Here is a tiny trained network, its code and every weight. The questions are about switching its units off for an input and a target symbol, where a switched-off unit gives its printed mean instead of its output.

import numpy as np


def w(rows, s, z=0):
    codes = np.array(rows[::2]) - 128.0
    scale = np.full(codes.shape[1], s)
    scale[-1] = z or s
    return codes * scale


def norm(h):
    return h / np.sqrt((h * h).mean(-1, keepdims=True) + 1e-5)


def f(y):
    return y / 2 * (1 + np.tanh(0.7978845608 * (y + 0.044715 * y**3)))


def softmax(a):
    e = np.exp(a - a.max(-1, keepdims=True))
    return e / e.sum(-1, keepdims=True)


def log_softmax(a):
    a = a - a.max(-1, keepdims=True)
    return a - np.log(np.exp(a).sum(-1, keepdims=True))


def net(x, mask):
    ids = ['βγδηθξπτφ'.index(c) for c in x.split()]
    T = len(ids)
    res = E[ids] + P[:T]
    q, k, v = (norm(res) @ M[0].T for M in (Q, K, V))
    z = softmax(np.where(np.tri(T) > 0, q @ k.T / 2**0.5, -1e9)) @ v
    res = res + np.where(mask[0], z, O[0][:, -1]) @ O[0][:, :-1]
    y = f(norm(res) @ A[0][:, :-1].T + A[0][:, -1])
    res = res + np.where(mask[1:17], y, B[0][:, -1]) @ B[0][:, :-1]
    return log_softmax(norm(res)[-1] @ U[:, :-1].T + U[:, -1])


Q, K, V, O, A, B = {}, {}, {}, {}, {}, {}
E = w([
[47,72,136,168],'β',
[180,80,169,109],'γ',
[141,169,175,112],'δ',
[118,161,175,130],'η',
[175,185,152,254],'θ',
[70,84,133,154],'ξ',
[58,113,159,180],'π',
[135,63,204,140],'τ',
[157,83,98,87],'φ',
],0.013)
P = w([
[2,232,229,2],'0',
[13,100,147,168],'1',
[90,99,104,162],'2',
[95,79,82,171],'3',
[112,78,95,163],'4',
[128,87,107,164],'5',
[138,96,131,166],'6',
[162,118,199,163],'7',
],0.0045)
Q[0] = w([
[89,206,36,29],'head 1',
[117,4,254,60],'head 1',
],0.0032)
K[0] = w([
[106,43,72,55],'head 1',
[159,175,3,208],'head 1',
],0.0038)
V[0] = w([
[97,189,59,138],'head 1',
[29,119,151,9],'head 1',
],0.015)
O[0] = w([
[96,251,146,151,1],'head 1',
[6,58,194,97,238],'head 1',
],0.011,0.0052)
A[0] = w([
[64,62,212,49,106],'neuron 1',
[47,151,49,120,122],'neuron 2',
[66,197,157,185,139],'neuron 3',
[226,192,64,5,136],'neuron 4',
[26,155,161,109,108],'neuron 5',
[193,95,131,136,108],'neuron 6',
[91,143,162,2,135],'neuron 7',
[77,124,117,72,72],'neuron 8',
[148,126,37,194,158],'neuron 9',
[183,191,145,122,172],'neuron 10',
[137,105,133,148,175],'neuron 11',
[127,152,81,103,98],'neuron 12',
[137,55,147,124,190],'neuron 13',
[127,170,191,65,165],'neuron 14',
[144,226,138,151,253],'neuron 15',
[104,64,107,104,215],'neuron 16',
],0.0096,0.003)
B[0] = w([
[150,66,31,74,254],'neuron 1',
[187,192,160,91,130],'neuron 2',
[163,191,51,149,143],'neuron 3',
[3,121,183,127,141],'neuron 4',
[238,108,164,131,170],'neuron 5',
[140,133,165,183,153],'neuron 6',
[38,93,124,104,158],'neuron 7',
[104,126,132,138,140],'neuron 8',
[106,69,160,60,154],'neuron 9',
[131,58,124,162,134],'neuron 10',
[101,138,138,146,158],'neuron 11',
[116,131,142,94,113],'neuron 12',
[114,185,172,147,216],'neuron 13',
[108,52,145,93,132],'neuron 14',
[96,87,107,80,139],'neuron 15',
[152,188,151,131,209],'neuron 16',
],0.015,0.0092)
U = w([
[168,180,110,112,12],'β',
[108,122,212,183,98],'γ',
[63,51,115,50,209],'δ',
[207,45,80,127,199],'η',
[58,149,4,210,58],'θ',
[166,190,122,75,49],'ξ',
[175,197,58,143,72],'π',
[142,128,187,195,92],'τ',
[83,177,149,76,2],'φ',
],0.012,0.0046)

Each question gives the input, a string of symbols that net reads in full, and the target symbol t.
The units are the heads (2 rows each of Q, K, V and O) and the neurons (one row each of A and B). Each row of codes is followed by its name. A weight is (code - 128) times the scale printed after its matrix; where a second scale follows, it is the last column's (O, A, B and U).
mask holds one flag per unit, heads first, then neurons. A switched-off unit (its flag False) gives its mean, the last column of its rows in O or B, instead of its output. The means were averaged over made-up inputs and are rounded, as every weight is.
A unit's drop is (log p(t) with every unit on - log p(t) with that unit switched off) / (log p(t) with every unit on - log p(t) with every unit switched off).
The circuit of an input: a set's keep is (log p(t) with only the set's units on - log p(t) with every unit switched off) / (log p(t) with every unit on - log p(t) with every unit switched off). Starting from the 12 units with the biggest drops (on a tie, the unit counted first), units are removed one at a time, each time the one whose removal leaves the highest keep (on an exact tie, the one counted first), for as long as the keep stays at least 0.8.
circuit, biggest first: the units of the circuit, biggest drop first
most important unit: the unit with the biggest drop
top k neurons: the k neurons with the biggest drops, biggest first
drop when u is switched off: that unit's drop, to one decimal
input δ δ β θ φ η π η, target η: most important unit : neuron 4
input τ β δ θ γ τ, target τ: circuit, biggest first : [head 1; neuron 1]
input π γ θ β, target γ: top 2 neurons : [neuron 1; neuron 9]
input β φ γ γ π β π β, target η: top 4 neurons : [neuron 1; neuron 7; neuron 4; neuron 9]
input β η θ, target θ: circuit, biggest first : [head 1; neuron 3; neuron 16]
input θ β γ φ π π, target γ: circuit, biggest first : [neuron 1; head 1]
input θ π γ ξ ξ β τ γ, target γ: circuit, biggest first : [head 1; neuron 1; neuron 4]
input φ π π, target η: circuit, biggest first : [neuron 5; neuron 4]
input π β π φ π β, target η: top 2 neurons : [neuron 5; neuron 9]
input θ π ξ, target ξ: circuit, biggest first : [head 1; neuron 2]
input φ δ θ, target θ: circuit, biggest first : [neuron 3; head 1]
input φ π γ γ ξ θ φ, target γ: circuit, biggest first : [head 1; neuron 1; neuron 4; neuron 6]
input θ τ δ π γ θ π, target η: top 3 neurons : [neuron 4; neuron 13; neuron 7]
input η π ξ η, target η: most important unit : neuron 5
input η π τ θ, target τ: top 2 neurons : [neuron 1; neuron 7]
input θ θ τ ξ θ φ η γ, target γ: top 4 neurons : [neuron 1; neuron 4; neuron 6; neuron 7]
input ξ θ π τ τ τ π η, target τ: drop when neuron 1 is switched off : 0.3
input η θ τ η τ π, target τ: drop when head 1 is switched off : 1.3
input θ γ η, target γ: drop when neuron 1 is switched off : 0.6
input δ γ η τ π θ, target τ: drop when neuron 1 is switched off : 1.9
input θ δ ξ, target π: top neuron : [neuron 3]
